Below are the code and all the weights of a small trained network. Each question names an input and a class and asks about switching units off, where a switched-off unit gives its printed mean instead of its output.

import numpy as np


def w(rows, s, z=0):
    codes = np.array(rows[::2]) - 128.0
    scale = np.full(codes.shape[1], s)
    scale[-1] = z or s
    return codes * scale


def f(y):
    return np.maximum(y, 0)


def log_softmax(a):
    a = a - a.max(-1, keepdims=True)
    return a - np.log(np.exp(a).sum(-1, keepdims=True))


def net(x, mask):
    res = np.array(x, float).reshape(1, 5) / 4 @ E
    y = f(res @ A[0][:, :-1].T + A[0][:, -1])
    res = res + np.where(mask, y, B[0][:, -1]) @ B[0][:, :-1]
    return log_softmax(res[-1] @ U[:, :-1].T + U[:, -1])


A, B = {}, {}
E = w([
[144,248,155,187,168,237,181,129,123,144],'x0',
[129,131,134,146,136,130,138,163,73,112],'x1',
[74,100,43,202,223,86,218,71,92,101],'x2',
[115,142,124,103,135,133,132,133,142,117],'x3',
[198,173,117,185,164,55,118,183,200,71],'x4',
],0.013)
A[0] = w([
[203,138,193,79,68,157,65,166,137,133,2],'N0',
[139,92,128,107,107,167,165,118,98,140,85],'N1',
[193,170,130,176,136,16,135,173,188,69,119],'N2',
[122,55,132,58,117,32,110,99,109,91,197],'N3',
[118,115,142,65,124,137,145,71,79,114,125],'N4',
[170,219,154,205,167,253,158,65,132,131,175],'N5',
[132,150,125,138,127,159,154,115,177,130,125],'N6',
[37,72,131,111,104,202,126,88,76,188,111],'N7',
[82,113,81,182,184,91,172,84,143,111,26],'N8',
[132,64,156,139,115,151,157,162,116,109,84],'N9',
[82,73,140,92,145,191,130,107,97,137,92],'N10',
[200,148,127,157,190,80,117,161,167,109,101],'N11',
[78,112,102,158,177,95,169,36,103,105,27],'N12',
[93,136,121,157,141,95,148,149,157,144,74],'N13',
[108,38,124,103,122,23,104,144,109,100,160],'N14',
],0.014,0.0028)
B[0] = w([
[218,102,145,107,132,153,150,224,119,109,202],'N0',
[123,145,131,92,114,117,112,94,198,105,153],'N1',
[137,142,129,142,127,127,116,1,123,112,220],'N2',
[57,137,109,136,142,121,137,160,146,161,207],'N3',
[124,152,119,130,146,115,130,87,124,94,163],'N4',
[35,111,91,140,139,94,136,162,145,174,251],'N5',
[97,131,122,143,116,110,138,124,114,137,159],'N6',
[135,164,145,149,139,142,119,32,74,107,201],'N7',
[206,111,153,114,116,155,148,210,121,103,206],'N8',
[130,127,107,115,142,136,138,107,185,137,139],'N9',
[156,104,115,163,111,90,105,61,156,109,172],'N10',
[103,137,140,111,119,138,106,53,98,102,192],'N11',
[195,119,162,79,107,153,104,201,143,127,206],'N12',
[156,140,138,125,130,129,104,141,127,136,150],'N13',
[60,133,105,156,136,117,149,159,122,170,211],'N14',
],0.017,0.029)
U = w([
[2,119,84,170,103,72,166,194,172,213,237],'0',
[144,162,162,147,80,108,103,17,134,79,80],'1',
[213,93,193,95,68,144,152,230,152,124,6],'2',
],0.009,0.0014)

Each question gives the input, the list of numbers given to net, and the class t.
The units are the neurons (one row each of A and B). Each row of codes is followed by its name. A weight is (code - 128) times the scale printed after its matrix; where a second scale follows, it is the last column's (A, B and U).
mask holds one flag per neuron, in row order. A switched-off neuron (its flag False) gives its mean, the last column of its row in B, instead of its output. The means were averaged over made-up inputs and are rounded, as every weight is.
A unit's drop is (log p(t) with every unit on - log p(t) with that unit switched off) / (log p(t) with every unit on - log p(t) with every unit switched off).
The circuit of an input: a set's keep is (log p(t) with only the set's units on - log p(t) with every unit switched off) / (log p(t) with every unit on - log p(t) with every unit switched off). Starting from the 12 units with the biggest drops (on a tie, the unit counted first), units are removed one at a time, each time the one whose removal leaves the highest keep (on an exact tie, the one counted first), for as long as the keep stays at least 0.8.
units of the circuit, in order: the units of the circuit, biggest drop first
unit that matters most: the unit with the biggest drop
top k neurons: the k neurons with the biggest drops, biggest first
drop of u: that unit's drop, to one decimal
input [-6,-1,7,-7,5], class 2: unit that matters most -> N8
input [-1,5,-6,6,6], class 1: top 2 neurons -> [N2; N8]
input [-2,0,8,8,8], class 1: top 3 neurons -> [N2; N11; N0]
input [3,0,7,2,-7], class 1: top 4 neurons -> [N7; N0; N10; N4]
input [2,-8,3,-2,-3], class 1: top 4 neurons -> [N0; N7; N14; N3]
input [-4,-8,7,6,3], class 2: top 2 neurons -> [N8; N12]
input [-5,-5,-8,7,8], class 1: top 4 neurons -> [N2; N11; N8; N12]
input [-2,4,8,-3,7], class 2: top 3 neurons -> [N8; N12; N7]
input [-5,-8,-7,-3,0], class 2: top 2 neurons -> [N0; N5]
input [6,1,8,-4,-6], class 2: top 2 neurons -> [N12; N8]
input [-5,3,0,7,7], class 1: top 2 neurons -> [N2; N5]
input [5,-3,8,2,1], class 2: top 2 neurons -> [N8; N12]
input [-5,5,8,2,0], class 2: drop of N12 -> 0.6
input [2,-7,0,7,-8], class 1: drop of N2 -> 0.0
input [4,3,-2,-4,7], class 1: units of the circuit, in order -> [N2]
input [3,-3,-6,-6,0], class 2: drop of N0 -> 4.7
